Below is a small trained network, with its code and all its weights. Each question gives an input and a class and asks what happens when units are switched off, that is, made to give their printed mean instead of their output.

import numpy as np


def w(rows, s, z=0):
    codes = np.array(rows[::2]) - 128.0
    scale = np.full(codes.shape[1], s)
    scale[-1] = z or s
    return codes * scale


def norm(h):
    return h / np.sqrt((h * h).mean(-1, keepdims=True) + 1e-5)


def f(y):
    return np.maximum(y, 0)


def log_softmax(a):
    a = a - a.max(-1, keepdims=True)
    return a - np.log(np.exp(a).sum(-1, keepdims=True))


def net(x, mask):
    res = np.array(x, float).reshape(1, 2) / 4 @ E
    u = 0
    for l in range(3):
        y = f(norm(res) @ A[l][:, :-1].T + A[l][:, -1])
        res = res + np.where(mask[u : u + 5], y, B[l][:, -1]) @ B[l][:, :-1]
        u += 5
    return log_softmax(norm(res)[-1] @ U[:, :-1].T + U[:, -1])


A, B = {}, {}
E = w([
[58,83,18,14,52,7],'x0',
[160,11,27,228,100,241],'x1',
],0.0013)
A[0] = w([
[105,182,214,39,143,94,170],'L0N0',
[99,108,83,175,117,90,117],'L0N1',
[164,217,222,145,254,96,117],'L0N2',
[142,121,153,136,56,103,2],'L0N3',
[80,145,109,48,108,62,2],'L0N4',
],0.0044,0.00083)
B[0] = w([
[255,181,103,97,113,116,242],'L0N0',
[124,148,138,151,129,85,164],'L0N1',
[60,92,182,177,130,195,253],'L0N2',
[109,120,116,111,120,151,133],'L0N3',
[77,110,104,126,146,145,215],'L0N4',
],0.006,0.0042)
A[1] = w([
[112,69,77,194,76,111,204],'L1N0',
[152,152,252,160,236,220,255],'L1N1',
[190,201,220,91,39,159,93],'L1N2',
[113,159,153,203,118,86,44],'L1N3',
[136,134,138,145,141,104,25],'L1N4',
],0.0038,0.00088)
B[1] = w([
[204,112,194,120,121,183,190],'L1N0',
[47,253,238,148,155,30,253],'L1N1',
[115,68,100,205,159,127,179],'L1N2',
[145,82,92,172,126,113,135],'L1N3',
[117,109,136,138,139,97,128],'L1N4',
],0.0044,0.0053)
A[2] = w([
[57,96,100,129,103,107,5],'L2N0',
[90,122,106,223,176,154,50],'L2N1',
[134,255,233,212,215,161,121],'L2N2',
[59,30,116,104,94,178,88],'L2N3',
[190,148,82,101,83,87,134],'L2N4',
],0.0045,0.0013)
B[2] = w([
[149,192,190,212,95,101,135],'L2N0',
[81,71,103,16,119,144,150],'L2N1',
[16,195,178,182,77,4,255],'L2N2',
[79,210,228,191,200,84,147],'L2N3',
[139,207,83,13,132,174,152],'L2N4',
],0.0037,0.0082)
U = w([
[99,77,96,128,164,134,66],'0',
[250,69,165,189,113,200,189],'1',
[157,183,38,29,136,109,244],'2',
[39,202,209,194,127,58,194],'3',
[141,91,87,138,160,141,2],'4',
[136,104,76,145,150,150,1],'5',
],0.011,0.0045)

Each question gives the input, the list of numbers given to net, and the class t.
The units are the neurons (one row each of A and B). Each row of codes is followed by its name. A weight is (code - 128) times the scale printed after its matrix; where a second scale follows, it is the last column's (A, B and U).
mask holds one flag per neuron, layer by layer. A switched-off neuron (its flag False) gives its mean, the last column of its row in B, instead of its output. The means were averaged over made-up inputs and are rounded, as every weight is.
A unit's drop is (log p(t) with every unit on - log p(t) with that unit switched off) / (log p(t) with every unit on - log p(t) with every unit switched off).
The circuit of an input: a set's keep is (log p(t) with only the set's units on - log p(t) with every unit switched off) / (log p(t) with every unit on - log p(t) with every unit switched off). Starting from the 12 units with the biggest drops (on a tie, the unit counted first), units are removed one at a time, each time the one whose removal leaves the highest keep (on an exact tie, the one counted first), for as long as the keep stays at least 0.8.
units of the circuit, in order: the units of the circuit, biggest drop first
most important unit: the unit with the biggest drop
k most important neurons: the k neurons with the biggest drops, biggest first
top k neurons in layer l: the k neurons of layer l with the biggest drops, biggest first
drop of u: that unit's drop, to one decimal
input [2,3], class 1: units of the circuit, in order	(L1N1; L2N2)
input [6,7], class 1: most important unit	L2N2
input [0,5], class 1: top 2 neurons in layer 0	(L0N2; L0N0)
input [6,8], class 1: units of the circuit, in order	(L2N2; L1N1)
input [4,8], class 1: 2 most important neurons	(L1N1; L2N2)
input [-1,6], class 1: units of the circuit, in order	(L1N1; L0N2; L2N2)
input [3,5], class 1: units of the circuit, in order	(L1N1; L2N2)
input [4,-7], class 2: units of the circuit, in order	(L1N1; L0N0; L2N2)
input [2,-3], class 2: 2 most important neurons	(L0N0; L1N1)
input [0,3], class 1: 2 most important neurons	(L0N2; L1N1)
input [1,-1], class 2: 2 most important neurons	(L0N2; L1N1)
input [7,-2], class 2: units of the circuit, in order	(L2N2; L1N1)
input [1,-2], class 2: 3 most important neurons	(L0N0; L1N1; L2N2)
input [2,-4], class 2: units of the circuit, in order	(L0N0; L1N1; L2N2)
input [3,3], class 1: 4 most important neurons	(L1N1; L2N2; L1N0; L0N0)
input [2,7], class 1: 2 most important neurons	(L1N1; L2N2)
input [4,-2], class 2: 2 most important neurons	(L0N2; L1N1)
input [1,1], class 1: top 2 neurons in layer 1	(L1N1; L1N3)
input [6,-8], class 2: drop of L1N1	0.1
input [5,8], class 1: drop of L1N0	0.4
input [3,-4], class 2: drop of L2N0	0.0
